Each row has a name. Each piece below is followed by the name of the row it came from, unless a question asks for something else. Each question is about the rows just above it. Places in a row count from 0.

[ 31   2 -88  11]  z_550
[ 79  72 -74 -28]  z_283
[-20   2 -88   3]  z_957
[ 28 -19  71 -18]  z_552
[  28  -19 -113  -34]  z_24
[-50 -33  30  -2]  z_741
[72] is at row and place
z_283, 1
Row and place of [31] in the named rows:
z_550, 0
[71] is at row and place
z_552, 2
Where in the named rows is [30]?
z_741, 2
Row and place of [-50] in the named rows:
z_741, 0
[-34] is at row and place
z_24, 3
Where do [ 31   2 -88  11] appear?
z_550

[  4   4   2  -1   4  16  15 -11  -2  -1   0   5   2  -3  19  -3  -2   4
  -3   8   4 -30  -3  -2  -7  -9   8  -2  -2   3  21] = z_408
[  -4   -5  -10    1   -3    6   11    8    1    0    8   -3   -1    2
   11   -8    2    0    2    2   -1   22    4    1    5   16   -1    1
    1   -3 -108] = z_556
[  3   2  -1  -2   1  16  27 -16  -1   0  -1   5   2  -3  20 -11   0   7
   0  13   6 -43   4   0 -16  40   7   0  -2   1 -19] = z_550
[  -4   -5  -10    1   -3    6   11    8    1    0    8   -3   -1    2
   11    1    2    0    2    2   -1    8    4    1    5   16   -1    1
    1   -3 -108] = z_957
[ -3  -4  -3   0  -5  -8   6  -2   2   0  -1  -2  -2   0  -9  -7   3   1
   4   1   0  -4   8   3  -7  56  -4   3   1  -3 -38] = z_663
find: [  -4   -5  -10    1   -3    6   11    8    1    0    8   -3   -1    2
   11    1    2    0    2    2   -1    8    4    1    5   16   -1    1
    1   -3 -108]
z_957
Which row holds [  -4   -5  -10    1   -3    6   11    8    1    0    8   -3   -1    2
   11   -8    2    0    2    2   -1   22    4    1    5   16   -1    1
    1   -3 -108]?
z_556
Where in the named rows is [20]?
z_550, 14
Where do [  3   2  -1  -2   1  16  27 -16  -1   0  -1   5   2  -3  20 -11   0   7
   0  13   6 -43   4   0 -16  40   7   0  -2   1 -19] appear?
z_550

[-39  19 -16   3 -92 -12  -3 -20 -57 -54] = z_663
[-26  53 -29  30  21  34 -52 -99  32 -57] = z_283
[ -27   24 -113    7  -17   25  -22   12   10   -9] = z_24
[ 17 -98   6 -31  14  38   0 -53 -82 103] = z_333
[ -2 -10  56 -34  46 -27 -59  23 -47  34] = z_556
Where in the named rows is [-98]?
z_333, 1
Row and place of [-10] in the named rows:
z_556, 1

[-59 -23 -21  12  -1 -16   4  12 -28]  z_741
[-27 -37  -7  30  -3 -12  37  -1 -25]  z_24
[ -2 -48 -91  31 -43  -4  39  40  24]  z_556
[ 25  31  21 -24  -3  17 -16   3  16]  z_408
[-27  -7  -9   4  -8   8  32   3  -5]  z_153
[ -9 -17  -7  20   3 -20 -22   4 -38]  z_244
[ -3  14  53   7  34 -39 -97 -13 -60]  z_550
[ -3  21  34 -19  15  12  11 -21   2]  z_663
[ -8 -14  -7  13   6 -24 -38   9 -20]  z_333
Row and place of [-28] in the named rows:
z_741, 8
[-39] is at row and place
z_550, 5
Row and place of [40] in the named rows:
z_556, 7

[ -13  -13  -40   84   24 -111  -31]  z_556
[33 17  8 20 60  5 27]  z_283
[ -76   25   34   64 -112   98  -12]  z_244
[ 100   -8   97  -40  -44  -95 -113]  z_153
Where in the named rows is [20]?
z_283, 3
[-113] is at row and place
z_153, 6
[27] is at row and place
z_283, 6
Where in the named rows is [-112]?
z_244, 4
[34] is at row and place
z_244, 2

